Known rows, with every step that occurs:
dunuf -> lefo -> fevip -> fizem: [  73  -81   -6  -40 -119   60   66   35   45  -37   -3  144   50  105
   -6   30  -93   23  -67  -44  -97  106 -212   35   55 -129 -163  -46
  -51  119 -106  -45  102   21  -55  -39  123  121   75  -58 -135  283
 -187  -15]
nede -> digo -> dabebo -> fodomuk -> nopefum: [   2   -5 -154  -38 -212  -12  101  209  -74  -24  162  131   82  126
  -78  203 -224 -127   65   62   80   66   -2   63  -21  -67   -1 -107
   17    3 -124  -15   47   77  122 -156 -135 -213  -70  -69  192  228
 -228  -19]
lifo -> fizem -> fodomuk -> nopefum -> fevip -> digo -> gebu: [  89   45  -85  -64  130  107  155   47 -135   35  -51  108    5  -70
  135  120 -138  189  -75  141  439   82  127 -124   59  -87  -65   -6
   41   27  116   66   93  -76  -28  -52 -154 -124 -226  193   81  171
    7    2]
mekeg -> lifo -> fizem -> fevip -> lefo: [  55 -154  -23  -29   53  131   78    9   74   82 -222  184   86   81
   64 -116   -9  357 -147 -112  199   13  170   44  181   99 -164  267
    9  -21  178  -19  -90  194 -167  -84   15  221  -78  127   86  298
  109   26]
fodomuk -> lifo -> lefo -> dunuf -> digo: [ -25    9   -8 -104  -84  -13  -43   66  158   16  -64   39    5  -37
   60    7  -32   74 -169 -107   36   -3   12  -49 -147  103  -90  -50
   60   75 -101   78 -104  -24   10   11  121   25  118  -30   41  192
  155   68]
digo -> gebu -> nede -> dunuf -> lefo -> fevip -> fizem -> fodomuk -> lifo: [  78 -111  134   -5 -202  -80   21  127 -159   15   99  175  -52  133
   59   15  -99   12  -83   10 -258   77 -238   56   64 -163 -168 -244
 -181  225  -89  -98   75  144 -117  -28   10   44  331   -5 -278  277
 -235   25]
lefo -> digo -> dabebo -> fodomuk -> gebu -> mekeg -> lifo -> fizem: [ -65    7  -71   46   30  173   83 -113   82  -30   15  168   20  263
   47  117  -78 -137   64  -38 -125   35   50   28  -57   89 -184  129
   90 -286  -65   38  102  141  -19  -51 -187  147 -198 -113  168  152
   95 -196]
fizem -> fodomuk -> nopefum -> fevip -> lefo -> dunuf -> digo: [  49  -62  -41 -128  -76   30   31  161  -70   83 -159    6  -23  -94
   87   -1 -208  179 -377  -37  303  112   -2 -146   -5  -56  -95   46
   27  278   17  -76 -105   63  -68   67  144 -155   32   36  113  241
   64   70]
fizem -> fevip -> nopefum -> fodomuk -> lifo: [  57    1 -169  -23  119  134  141   74   57  122 -149   46  208   17
   79  -27  -52  280   27  -39  410   39   25   82   44   61 -120  106
   35   34   43  -15   30  -81  -50   44  -10   35 -255  120   72  232
  -56 -120]
dabebo -> fodomuk -> nopefum -> fevip -> lefo: [  50    2 -193  -83  103   91  137   88  -49    3  -24  131  143  -57
  -81  -38 -291  204  -32  -48  438   45    2  -31    3  -66  -42   10
   22   50   77   30   -1   28  -15 -143   96 -185 -192   34  168  208
 -126  -47]
dabebo -> digo -> gebu -> mekeg -> lifo -> lefo -> dunuf -> fevip: [ -18    4   67  149 -355   73 -149  -34  321  -12  102  190  -68  160
   32   40   74    9  -96 -125 -388   23   40  -32 -165   71 -184 -114
  -20  -86 -134   99 -106  294 -177  -63  252 -121  246 -120 -110  161
  249  -25]
lefo -> dunuf -> fevip -> digo -> gebu -> mekeg: [ 110  106  106   58 -414   49 -156    4  178   56   61  150  -66  155
  128  170   53 -254 -237  -72 -407   20 -124  -61 -181 -142 -205 -336
   12  -18 -118   89   -6  127 -139  -25   81    2  190 -150  -39  154
   32   12]
fizem -> fodomuk -> lifo -> fevip -> lefo -> digo -> gebu -> dunuf: [ 107   82   18  -90  130   14   37  168   50   22 -228  117  -27   77
  127    0  -92  157 -245   15   71   27   20  -69  157  -18 -126  -72
  -57  134   11  113 -132   84 -153   20   55  -13  173   56  -34  183
  206   80]
lifo -> fizem -> fodomuk -> gebu -> dunuf -> lefo -> fevip -> digo -> dabebo: [  32   13   45 -101  -52  -16   52  106  -72  -23   -4  149 -153   97
  208   71 -116  -76  -85  108 -264   48  -62  -24  202  -21 -143 -175
  -59  187  -47   28   68  -64  -74   11  -43   31   56  -51  -55  215
   65  177]
fevip -> fizem -> fodomuk -> lifo -> lefo -> digo: [ -20    2  -69 -102  338   86   98   37   45  -40 -260   47   43    4
   31  -11  -92  224  -70  -81  274  117  -36   -7   88   35  -95  291
  -14  108   -8   31  -59 -168  -65   63  -64  130 -127   63   42  221
   30  -59]
gebu -> fodomuk -> fizem -> fevip -> lefo -> dunuf: [ 121 -132 -109  -83 -101   25   38    4  -32   18 -237  127  148  178
    4   19  -66   92 -148  -70   50   -4   -8    6  138   16 -139  -10
   86  145   24   57  -87   28 -128    0  212  143 -145   35  158  113
 -181   77]
digo -> dabebo -> fodomuk -> fizem -> fevip -> nopefum -> lifo: [  63   -6 -197    9  163  113  182   24 -134  -31  -27   58  232  237
   -2  -17 -138   80  139  -16  282   66   26   19   96  -62  -42  142
  116   62    8   -1   57  -78  -91  -78  -81   17 -329   54  210  122
 -303 -135]
fevip -> digo -> gebu -> fodomuk -> nopefum -> lifo -> lefo: [ 190  176  -70   18   43  136  -19    8   98  121    6  112   52  -85
   23  166  -18   37  -31  105  171  -52  125  -62  -69  -20  -96  -72
   61  -22  138   83  104 -238  -18 -108  107 -142 -179  -11  205   -4
  -66 -121]
dunuf -> lefo -> fevip -> digo -> gebu -> mekeg -> lifo -> fizem -> fodomuk -> nopefum: [ 114 -103   73   41  -30   62   26  -36  154  165  -34  181  -66  127
  179   92  -77  202  -24   75  -45   16    4   95   52  -63 -260   97
  -57  -35   41 -129   80  238 -262  -88   21  -17   19   39  -51  244
  -75 -133]
lefo -> digo -> gebu -> nede -> dunuf -> fevip -> fizem: [  96   75  153   62 -574    1  -99  106  -97   -2  137  165  -67  125
   32  164   32 -271 -337   28 -418   64 -186  -68  -92 -199 -141 -386
 -117  107 -105   38   72  155  -83  -35  -80   56  370 -101 -174  224
   -1   -8]
gebu -> fodomuk -> lifo -> lefo -> dunuf -> fevip: [  65  -76 -136  -48 -165   32  -30  -51  251   44  -27   92  106  153
  -62   30  -43   86   35   30  -16  -36  -19  173  -34   48 -202  -35
   87   60  -93   95 -116   90 -110   11  171  -81  -83  -25   47  124
   43 -108]
nede -> digo -> dabebo -> fodomuk -> lifo -> lefo -> fevip: [ -16   -8 -100 -184   27  -39  156  179  122  -52  119   85   57  112
  -94   74 -253   -4  114    0   16   97  -79   96   66   53  -21  -61
  -54   48 -148   59  -59    7   34 -111   73 -176   54  -15   71  196
  -62    6]
mekeg -> lifo -> fodomuk -> nopefum -> fevip -> fizem: [  16  -69 -228   -3  276  186  208  -23   34   26  -64   64  243 -132
  -63  -28  -72  255  -22   12  438   70  153  -56   86   55 -129  314
   86 -112  154 -104   86   78  -85  -22  -74  -44 -432   41   22  182
   30 -228]
fodomuk -> nopefum -> lifo -> fizem -> fevip -> lefo -> dunuf: [  77  -99  -52  -66  -16  223   63   31   -9  119 -269    6  113   14
   82  -89  -42  396 -222 -101  423  -25   19  -85   29  -61 -130  136
   85  172  196   60   10 -127 -165  -22    9  141 -220   48  118  194
 -104   15]
nede -> dunuf -> fevip -> nopefum: [  74  -32   -2  135 -390   20  -35   94   77   74   88  105  -15  116
   72  -32  -61  -15  -96   10 -164   22    3   70  -57  -47 -168 -115
   32   64  -67 -133   16  192 -140  -62   19  -84   92  -76  -42  281
  -21  -28]
dunuf -> fevip -> fizem -> fodomuk -> gebu -> mekeg -> lifo -> lefo -> digo -> dabebo: [ -11    3   38    5  166  135  -17  -38  199   20 -100   98  -69  192
   76  -45   18  -66  -37  -62 -244  165   16   81   77  106 -248  376
  -18  -23 -125 -117  -49  112 -233   54  -43   39  -60 -133   99  182
  121 -164]
lefo -> fevip -> nopefum -> lifo -> fodomuk -> gebu -> nede -> dunuf -> digo: [  11   45   76   90 -231   42   25   99  -71  141  141  -17  -38  -31
  202   -5  -90 -102 -355   -7 -254   13   49 -234  -87   72  -98 -161
   56   16   85 -172  155 -127 -149   33   40  -11   31 -117  -64  147
  115  -74]
nede -> digo -> dabebo -> fodomuk -> fizem -> fevip -> lefo -> dunuf: [  41  -57  -41 -193 -173  -21  132  210 -153  -84 -138   91   76  186
  -41   61 -180 -117 -181 -127  -42  114 -159  -58  150  -71   -1 -123
  -15  192  -82   81 -125  120   -4  -57   54   16   66  -13  179  221
 -218  219]
nopefum -> fodomuk -> gebu -> dunuf: [  12  100  -76    6  -72   72  -10   81  -46   26  124  111   76  -27
   83   73  -25  -82   -5   18 -106    2   75  -71  -71  150  -91 -203
    0  -86   54   42  104  -87   78  -11   17   33 -159  -61   50  153
   62   45]
nopefum -> lifo -> fodomuk -> fizem -> fevip -> digo -> gebu -> nede: [ 127  118  -37  -17    1   28   55   76 -188   74   34  133  193   23
  112  128   51    7 -158  -12   50  -54  157 -188   76    8  -29 -181
   56   29  247  125  -22 -165 -147 -117  -98  100 -217  101   29   69
  -66   21]
lefo -> dunuf -> fevip -> fizem: [  30  -68  -28  -12 -246  106   -9  -26   67  -70  -52   63   68  141
   -3   28  -20  -52 -191  -76 -123  129 -198  -32  -29 -158 -149  -20
   27   77 -120   27   46   77  -89   68   10  105    7  -81  -74  238
  -70  -23]
gebu -> nede -> digo -> dabebo: [  76  -40    7  -46 -441 -105  -64  255  -82  -37  222  162   11   89
   20  223  -53 -258 -112   19 -278   14  144   10  -27  -46  -73 -262
    8  105  -69   27  -33   40   74 -134  -65  -56  132  -68   50  224
   20   70]
fodomuk -> nopefum -> lifo -> fevip -> fizem: [ 120  -20 -182  -94  235  174  112  -10   21    8 -114   13  197  -38
  -60  -54  -89  272   56    9  401   30  109  -17   32  -60 -110  233
  131   12  101  -58  154 -181 -104  -59  -87   12 -404   47  105  125
 -198 -143]
fodomuk -> gebu -> mekeg -> lifo -> lefo -> dunuf -> digo: [ -62  -11  100   29  -63   30 -151  -59  253   70  -14  108 -101   -9
  149  -37   58  -45 -205 -186 -350  -12  145  -71 -211  253 -198   69
   78 -157  -82  -82  -41  119 -118  -24  174   98   87 -165  121  172
  251  -34]
fevip -> nopefum -> fodomuk -> gebu -> mekeg: [  61   63  -47   92   57  207   47  -27  106   75  -11   42   50   53
  170   19  -19  -93   23  -89  -26   68   60  -62 -170   89 -185   69
   99 -229    4  -71  208 -143  -28   20   58   42 -290  -75  143  137
  -42 -140]
dabebo -> digo -> gebu -> fodomuk -> fizem -> fevip -> nopefum -> lifo: [ 107   30 -145  163  -65  117   85  -36 -134   19  -39  163  161  211
    3   76  -48   38  107   58  155    5  131  -52   41  -23  -41 -134
  118   39  -17   87  132 -125  -67  -39  123  -42 -179   72  104   -3
 -235  -84]
fizem -> fevip -> nopefum -> fodomuk -> lifo -> lefo -> digo -> gebu: [  75  194  -29  -28  128  200  146  106  162  106 -217   24   67  -27
  161   66   41  218 -195  -23  356   84  -73  -79    0   50 -103   29
  -48   26   -1  146   -6 -146  -55   57   70   -3   -9  116   37  194
  174 -114]
dabebo -> digo -> gebu -> nede -> dunuf -> lefo -> fevip: [  27   11  114  105 -713 -131 -107  209  -90  -33  320  290 -128   93
   40  161  -87 -103 -149    5 -494  -32 -115  -69  -79  -87  -83 -642
 -152  209 -134   60   23  165   -9 -157  194 -133  511 -102 -321  254
   10  181]
nede -> digo -> gebu -> mekeg: [ 105   20  107   90 -344    5  -63  138   22   73  181  197  -38  177
   44  208   20 -301  -40  -41 -343   27   93    4 -198    1 -155 -295
    8 -151 -104  -15   37  137   31 -180   21   12  169  -90   72  192
 -111    9]

Rows:
[  57   14  -55 -153 -149  150   99  101   17  -39   11  -62   61   71
 -150   62 -138 -100  -88   -5   39  155 -240  -10  -40 -191  -56   41
  -13  141  -85   20   55  -24  -26  -14  -36 -187  -55 -112  144  166
 -224  -87] : nede -> digo -> dabebo -> fodomuk -> nopefum -> lifo -> lefo -> dunuf -> fevip -> fizem
[  60   28  -34   24    8  -45   41   43  -58   43   -5  220  167   13
  146  102   60   84 -196  -22  -49  -45  210 -119  169   91  -50  -51
    5  -76  187   59  -72  121 -207 -114  -77  100 -111  114  -21  152
   99    2] : mekeg -> lifo -> fodomuk -> fizem -> fevip -> digo -> gebu -> nede
[  71    0   95  -61 -180   17   30   30  -92   33 -100  135    0  280
   61   61  -66 -164 -270 -178 -208   85 -178 -118 -102  -52  -98 -175
  -25  -31 -127   60  -40  197  -97  -69  167  126  218   -6  174  140
 -237  118] : dabebo -> fodomuk -> fizem -> fevip -> lefo -> dunuf -> digo -> gebu -> mekeg
[ -54   22   26   71 -237  -29  -50   46  -21   72  235  204  -80  185
  -11   55  -87 -326   32  -61 -475   11   63   73 -157  179 -169 -109
   15 -201 -149 -208   40  328   45 -104  -74  -15  118 -218  177  176
  -16  -39] : nede -> dunuf -> digo -> dabebo -> fodomuk -> gebu -> mekeg -> lifo
[ -19   85   -7   44   59  143   -4    7  147    2  -69  192   -6  171
   45   16 -123 -175  -96 -172 -200   54  -39  -24  -13   59 -165   96
   10 -136  -59   -5  -11  151  -65  -44   46   61   12 -230  182  161
   92 -105] : fevip -> lefo -> digo -> dabebo -> fodomuk -> gebu -> mekeg -> lifo
[ -15   51   19   70 -289  -64  -95   68   34  112  144  198    3  -86
  114   -7  -16  -83 -222  -24 -402  -84  142  -43   54  147 -127 -179
    6  -56  155 -109  -65  211 -203  -69 -100  -44   -7 -118  -88  234
  263   25] : mekeg -> lifo -> fodomuk -> gebu -> nede -> dunuf -> fevip -> digo
[  76   58  -38  -88  -24   16  134  134 -149   51    6    1   25  107
  -15  -47  -99    1  -34   -9   43   53   33  -20   11   77  -43   47
   36  124   -8  -98  -20  -17  -51  -99    5  -55  -26   46  255  133
 -167   23] : nede -> dunuf -> digo -> dabebo -> fodomuk -> fizem -> fevip -> nopefum -> lifo -> lefo
[  50   76 -179   -4   82  126  161   43 -111  -15 -101   40  199  221
   17   72 -142   41  -12   -4  281   59  -48  -26   84  -90  -46   78
  107  133  -18   51   18 -108  -95  -23 -101   50 -259   15  189  127
 -181 -176] : lefo -> digo -> dabebo -> fodomuk -> fizem -> fevip -> nopefum -> lifo
[  -6  -90  -41   77  287  224  172  -84  -16   38  -99  -25   20  137
  243 -106 -178  255  -32   20  246  140   62 -126   89    1 -118  286
  117  -17   95  -96  209 -236 -205   78  -51   97 -329   75   25  178
  -36 -153] : lefo -> fevip -> nopefum -> lifo -> fizem -> fodomuk -> gebu
[ 130   -2  107   31 -313  -37  -74   69  130  144  134  184  -94  121
   40   74   62  -98 -136   10 -411  -28  200   43 -136  149 -253 -126
   21 -203  -58 -193  -26  441 -100 -131   47  -10  241  -33   31  187
  151  -22] : nede -> dunuf -> digo -> gebu -> mekeg -> lifo -> fevip
[   0   38   83   80 -345   28  -72  119   81  131    7  158  -19   -1
  111  -53  -34  -56 -401  -83 -350  -37   32  -92   62  120 -164  -96
  -33   27  133  -73 -138  283 -240  -23   23    2  153 -165 -103  267
  335    8] : mekeg -> lifo -> fodomuk -> gebu -> nede -> dunuf -> fevip -> lefo -> digo
[  98   48 -192 -193  129  149  195   47  -89  -31  -22  -14  134   91
 -128   74 -181  -12   -4   70  293  134  -48  -27   21 -132  -51  188
   84   -4  -56  -57  167  -80   50  -18 -156 -102 -241   21  229  100
 -225 -127] : dunuf -> digo -> dabebo -> fodomuk -> nopefum -> lifo -> fevip -> fizem
[  89  -16  -24  -83  227   76   53   35 -154  -15 -117  104    5   36
   39 -117  -49   89   -5    7  -66   34   25   -3  136    0 -179   38
   33  123   68  -95   66  -76 -124  -17  -58  111 -169  -14   14  210
  -92   14] : nopefum -> lifo -> fevip -> fizem -> fodomuk -> gebu -> dunuf -> lefo
